Each row has a name. Each question is about the rows just above it. Places in a row count from 1.

S: [-4.32 -7.92 -5.93 -1.02 -7.93 -8.46]
H: [ 4.03  0.45 -4.91 -0.90 -6.62  0.06]
C: [ 0.37  1.70 -0.43 -4.52 -4.94  2.83]
E: [ 3.03  1.63 -0.75 -4.44 -3.36  1.18]
Y: [-7.23 -2.77 -5.26  4.40  2.01 -6.36]
One entry of C was changed: [ 0.37  1.70 -0.43 -4.53 -4.94  2.83]. Where, and from what?
4, [-4.52]
Where does [-4.32 -7.92 -5.92 -1.02 -7.93 -8.46] differ from S, and what was there?
3, [-5.93]
One entry of S was changed: [-4.32 -7.92 -5.93 -1.02 -7.92 -8.46]. Where, and from what?
5, [-7.93]

Q: [ 1.20 -0.30  5.34  3.41]
V: [1.47 2.16 3.42 1.96]
R: [1.73 0.35 0.87 4.13]
A: [ 0.93  4.38  3.35 -0.90]
T: [ 0.52  6.80  4.22 -3.73]
U: [3.14 1.08 0.26 4.42]
D: [ 4.57 -1.03  0.48  4.94]
G: [ 4.30  0.77 -1.16  5.63]
W: [2.96 3.60 5.02 2.48]
N: [-0.66  5.09  7.45 -2.19]
J: [2.60 1.84 2.89 2.61]
X: [2.69 2.24 6.42 4.16]
Changed U: [3.15 1.08 0.26 4.42]. Place and old value:
1, [3.14]
One entry of J was changed: [2.59 1.84 2.89 2.61]. Where, and from what?
1, [2.60]
Changed R: [1.73 0.34 0.87 4.13]. Place and old value:
2, [0.35]

L: [ 3.00  0.86  4.61 -1.15]
B: [-6.89  4.76  5.23 -3.60]
F: [-5.85 -1.09  6.50 -4.91]
Z: [ 1.91 -1.69 -7.20  6.15]
Where does [ 3.00  0.86  4.61 -1.14] differ from L, and what was there?
4, [-1.15]
Changed F: [-5.84 -1.09  6.50 -4.91]. Place and old value:
1, [-5.85]
One entry of F was changed: [-5.85 -1.08  6.50 -4.91]. Where, and from what?
2, [-1.09]
One entry of B was changed: [-6.89  4.76  5.24 -3.60]. Where, and from what?
3, [5.23]
One entry of L was changed: [ 2.99  0.86  4.61 -1.15]. Where, and from what?
1, [3.00]
One entry of B was changed: [-6.89  4.76  5.23 -3.61]. Where, and from what?
4, [-3.60]

Kud: [-8.33  2.49  2.67  2.35  1.28  4.20]
val: [-8.33  2.49  2.67  2.35 -1.37  0.22]
kuro: [ 4.03  3.63 -1.51 -3.81  1.82  0.26]
Rez: [-1.22 -7.54  1.66 -3.48 -6.23 -3.27]
Zite: [ 1.72 -3.66 -1.91 -2.79 -4.48 -2.73]
Genub: [-1.22 -7.54 -2.73 -3.48 -6.23 -3.27]
Changed kuro: [ 4.02  3.63 -1.51 -3.81  1.82  0.26]. Place and old value:
1, [4.03]
Where does [ 4.03  3.64 -1.51 -3.81  1.82  0.26] differ from kuro, and what was there?
2, [3.63]
One entry of kuro was changed: [ 4.03  3.63 -1.51 -3.81  1.81  0.26]. Where, and from what?
5, [1.82]
One entry of Genub was changed: [-1.22 -7.53 -2.73 -3.48 -6.23 -3.27]. Where, and from what?
2, [-7.54]
One entry of Genub was changed: [-1.22 -7.54 -2.73 -3.49 -6.23 -3.27]. Where, and from what?
4, [-3.48]

sar: [-3.54  1.29  0.63  3.50]
Lafub: [-0.83 -3.45 -4.07  1.18]
rumub: [ 8.41  0.77  1.76 -0.95]
bobop: [-0.83 -3.45  2.39 -2.22]
Zomas: [-1.09  1.69  1.70  1.82]
Lale: [-3.54  1.29  0.30  3.50]
lusoz: [5.94 1.73 3.42 0.57]
Div: [ 5.82  0.47  1.37 -2.07]
Laneg: [-3.76 -2.06 -3.08  2.77]
One entry of lusoz was changed: [5.95 1.73 3.42 0.57]. Where, and from what?
1, [5.94]
Changed Div: [ 5.82  0.47  1.37 -2.08]. Place and old value:
4, [-2.07]
One entry of Zomas was changed: [-1.09  1.70  1.70  1.82]. Where, and from what?
2, [1.69]
Where does [-0.83 -3.45  2.40 -2.22] differ from bobop, and what was there?
3, [2.39]

